Below are the code and all the weights of a small trained network. Each question names an input and a target symbol and asks about switching units off, where a switched-off unit gives its printed mean instead of its output.

import numpy as np


def w(rows, s, z=0):
    codes = np.array(rows[::2]) - 128.0
    scale = np.full(codes.shape[1], s)
    scale[-1] = z or s
    return codes * scale


def norm(h):
    return h / np.sqrt((h * h).mean(-1, keepdims=True) + 1e-5)


def f(y):
    return y / 2 * (1 + np.tanh(0.7978845608 * (y + 0.044715 * y**3)))


def softmax(a):
    e = np.exp(a - a.max(-1, keepdims=True))
    return e / e.sum(-1, keepdims=True)


def log_softmax(a):
    a = a - a.max(-1, keepdims=True)
    return a - np.log(np.exp(a).sum(-1, keepdims=True))


def net(x, mask):
    ids = ['γδεζηλμξφψω'.index(c) for c in x.split()]
    T = len(ids)
    res = E[ids] + P[:T]
    u = 0
    for l in range(3):
        q, k, v = (norm(res) @ M[l].T for M in (Q, K, V))
        z = softmax(np.where(np.tri(T) > 0, q @ k.T / 4**0.5, -1e9)) @ v
        res = res + np.where(mask[u], z, O[l][:, -1]) @ O[l][:, :-1]
        u += 1
        y = f(norm(res) @ A[l][:, :-1].T + A[l][:, -1])
        res = res + np.where(mask[u : u + 4], y, B[l][:, -1]) @ B[l][:, :-1]
        u += 4
    return log_softmax(norm(res)[-1] @ U[:, :-1].T + U[:, -1])


Q, K, V, O, A, B = {}, {}, {}, {}, {}, {}
E = w([
[78,186,253,76,180,163],'γ',
[136,128,75,101,139,115],'δ',
[70,121,112,102,215,106],'ε',
[138,155,92,110,123,98],'ζ',
[98,174,93,144,159,207],'η',
[127,136,99,128,123,98],'λ',
[137,159,105,137,112,83],'μ',
[152,109,96,153,160,119],'ξ',
[195,94,166,109,61,228],'φ',
[198,41,213,95,167,79],'ψ',
[124,190,173,118,38,101],'ω',
],0.0037)
P = w([
[70,123,136,166,4,68],'0',
[161,160,111,63,170,164],'1',
[154,160,119,74,160,157],'2',
[154,152,122,78,164,155],'3',
[153,146,122,74,168,163],'4',
[169,159,131,78,160,159],'5',
[164,150,122,80,183,164],'6',
[161,166,130,82,165,163],'7',
[157,154,128,85,159,147],'8',
[168,146,122,87,178,156],'9',
[168,149,130,91,166,159],'10',
[159,158,129,81,156,152],'11',
[164,143,129,79,172,152],'12',
],0.0016)
Q[0] = w([
[224,189,33,114,155,75],'0.h0',
[251,179,81,132,136,64],'0.h0',
[3,55,221,152,85,191],'0.h0',
[173,169,65,103,173,91],'0.h0',
],0.0051)
K[0] = w([
[14,38,124,195,69,99],'0.h0',
[65,58,153,204,46,88],'0.h0',
[255,204,113,69,210,154],'0.h0',
[33,78,129,150,100,115],'0.h0',
],0.0048)
V[0] = w([
[148,160,114,114,148,97],'0.h0',
[129,70,20,180,122,141],'0.h0',
[142,163,147,3,135,140],'0.h0',
[119,187,139,172,160,117],'0.h0',
],0.002)
O[0] = w([
[126,177,177,98,79,134,192],'0.h0',
[226,34,186,5,143,29,2],'0.h0',
[49,248,81,107,188,137,244],'0.h0',
[152,180,227,228,125,184,164],'0.h0',
],0.0014,0.00059)
A[0] = w([
[109,129,112,7,163,201,69],'0.n0',
[180,167,211,89,199,171,91],'0.n1',
[43,111,89,253,81,218,2],'0.n2',
[128,57,82,182,219,172,148],'0.n3',
],0.003,0.0012)
B[0] = w([
[151,163,199,254,106,66,230],'0.n0',
[20,90,177,142,27,118,252],'0.n1',
[156,136,13,126,135,131,41],'0.n2',
[116,213,134,74,59,66,129],'0.n3',
],0.0026,0.0012)
Q[1] = w([
[189,153,99,84,133,88],'1.h0',
[254,181,101,100,130,117],'1.h0',
[179,159,110,115,141,114],'1.h0',
[39,78,172,196,110,195],'1.h0',
],0.007)
K[1] = w([
[108,85,27,179,111,81],'1.h0',
[48,115,1,182,119,83],'1.h0',
[104,117,77,149,117,117],'1.h0',
[146,174,237,77,150,166],'1.h0',
],0.0051)
V[1] = w([
[179,132,136,164,189,102],'1.h0',
[66,143,143,75,249,119],'1.h0',
[89,249,40,22,119,139],'1.h0',
[88,220,79,36,106,112],'1.h0',
],0.0013)
O[1] = w([
[152,125,118,162,137,130,124],'1.h0',
[250,131,153,115,135,119,129],'1.h0',
[138,175,139,61,163,225,250],'1.h0',
[123,178,163,81,159,202,234],'1.h0',
],0.002,0.0012)
A[1] = w([
[84,95,253,135,141,224,16],'1.n0',
[124,82,111,113,219,144,74],'1.n1',
[39,128,97,113,122,115,209],'1.n2',
[111,28,143,71,92,99,255],'1.n3',
],0.0039,0.00017)
B[1] = w([
[77,241,213,45,158,163,250],'1.n0',
[143,240,149,121,32,102,132],'1.n1',
[158,194,155,148,169,145,126],'1.n2',
[145,101,175,146,250,182,100],'1.n3',
],0.0025,0.0016)
Q[2] = w([
[204,165,54,110,102,101],'2.h0',
[35,78,203,174,140,140],'2.h0',
[2,134,173,160,143,200],'2.h0',
[38,103,176,178,140,126],'2.h0',
],0.0085)
K[2] = w([
[116,77,66,215,70,108],'2.h0',
[177,206,192,37,182,137],'2.h0',
[94,255,194,84,163,177],'2.h0',
[158,227,166,39,202,131],'2.h0',
],0.0061)
V[2] = w([
[246,232,219,76,109,55],'2.h0',
[163,96,208,221,105,149],'2.h0',
[170,169,119,36,151,205],'2.h0',
[92,198,95,113,2,162],'2.h0',
],0.0027)
O[2] = w([
[168,69,4,81,111,105,253],'2.h0',
[196,170,135,89,134,156,48],'2.h0',
[140,118,93,188,153,88,201],'2.h0',
[163,60,146,193,85,113,245],'2.h0',
],0.0041,0.0015)
A[2] = w([
[144,180,87,43,146,193,111],'2.n0',
[165,88,36,107,123,153,136],'2.n1',
[139,128,144,118,3,96,2],'2.n2',
[149,62,72,196,87,119,10],'2.n3',
],0.0042,0.00077)
B[2] = w([
[87,3,163,199,110,121,252],'2.n0',
[99,199,255,200,98,177,180],'2.n1',
[58,181,92,42,12,33,233],'2.n2',
[81,67,193,64,200,249,174],'2.n3',
],0.0026,0.0012)
U = w([
[107,162,81,234,161,213,239],'γ',
[68,158,55,136,224,26,166],'δ',
[176,48,7,117,117,131,168],'ε',
[19,4,144,155,124,126,79],'ζ',
[122,102,211,247,109,45,88],'η',
[51,214,244,99,172,151,74],'λ',
[93,157,107,79,18,46,190],'μ',
[202,46,185,74,215,91,168],'ξ',
[254,214,136,171,128,89,141],'φ',
[172,204,54,18,171,200,1],'ψ',
[187,87,188,115,43,238,99],'ω',
],0.0092,0.0025)

Each question gives the input, a string of symbols that net reads in full, and the target symbol t.
The units are the heads (4 rows each of Q, K, V and O) and the neurons (one row each of A and B). Each row of codes is followed by its name. A weight is (code - 128) times the scale printed after its matrix; where a second scale follows, it is the last column's (O, A, B and U).
mask holds one flag per unit, layer by layer, with each layer's heads first. A switched-off unit (its flag False) gives its mean, the last column of its rows in O or B, instead of its output. The means were averaged over made-up inputs and are rounded, as every weight is.
A unit's drop is (log p(t) with every unit on - log p(t) with that unit switched off) / (log p(t) with every unit on - log p(t) with every unit switched off).
The circuit of an input: a set's keep is (log p(t) with only the set's units on - log p(t) with every unit switched off) / (log p(t) with every unit on - log p(t) with every unit switched off). Starting from the 12 units with the biggest drops (on a tie, the unit counted first), units are removed one at a time, each time the one whose removal leaves the highest keep (on an exact tie, the one counted first), for as long as the keep stays at least 0.8.
circuit, biggest first: the units of the circuit, biggest drop first
unit that matters most: the unit with the biggest drop
k most important neurons: the k neurons with the biggest drops, biggest first
k most important neurons of layer l: the k neurons of layer l with the biggest drops, biggest first
input ψ γ ψ η μ μ φ γ ζ μ ξ, target ψ: circuit, biggest first	[2.h0 0.n3]
input φ ψ γ ψ μ γ γ γ φ μ ζ, target φ: unit that matters most	1.h0
input η μ μ γ μ μ η φ ω ξ δ μ ζ, target η: circuit, biggest first	[0.n2 2.h0]
input ε μ ξ ψ μ ε λ, target ε: 3 most important neurons	[1.n0 0.n1 2.n3]
input ψ ξ μ μ ψ μ ε ε ψ γ ζ λ, target ψ: circuit, biggest first	[2.h0 0.n1]
input ζ ζ μ γ μ, target ζ: 4 most important neurons	[0.n0 0.n1 2.n3 1.n0]
input ψ ω φ γ ψ λ φ φ μ, target ψ: circuit, biggest first	[2.h0 1.h0 0.n1]
input δ ψ ζ, target δ: 3 most important neurons of layer 1	[1.n3 1.n0 1.n2]
input δ μ ψ μ μ φ ψ δ, target δ: 2 most important neurons	[1.n0 0.n1]
input φ μ μ μ, target φ: circuit, biggest first	[2.h0 0.n1]
input ζ ω ζ φ φ μ μ, target ζ: 4 most important neurons	[1.n0 0.n0 0.n1 2.n3]
input ψ ζ γ γ γ ε ε η η μ μ ε μ, target ψ: circuit, biggest first	[2.h0 1.h0]
input γ ψ δ ε η φ μ γ γ ω φ ξ, target γ: 3 most important neurons	[2.n1 2.n3 1.n0]
input η ζ φ μ μ, target η: most important neuron of layer 0	[0.n2]
input δ ζ η ω μ ω φ μ μ λ, target δ: 3 most important neurons	[1.n0 0.n1 1.n3]
input ζ ψ ζ η ε ε δ μ φ η ζ, target ζ: 2 most important neurons	[1.n0 0.n0]
input γ δ ξ δ, target γ: 2 most important neurons	[2.n1 2.n3]
input λ ε ψ γ μ δ, target λ: 2 most important neurons	[1.n3 0.n0]
input ω μ γ μ ζ ψ ω φ ψ μ, target ω: 2 most important neurons	[2.n3 2.n1]
input η φ γ γ η μ μ ζ δ, target η: circuit, biggest first	[2.h0]
input ξ ε μ ξ δ, target ξ: 2 most important neurons	[1.n3 2.n0]
input λ ζ λ γ μ φ μ, target λ: 2 most important neurons of layer 1	[1.n3 1.n0]
input ε μ μ μ λ ξ φ μ λ, target ε: 2 most important neurons	[1.n0 0.n1]
input λ ψ γ γ φ ψ γ μ γ ζ μ, target λ: 2 most important neurons	[0.n0 1.n0]
input ε η η μ γ φ ζ δ, target ε: 3 most important neurons of layer 1	[1.n0 1.n2 1.n3]
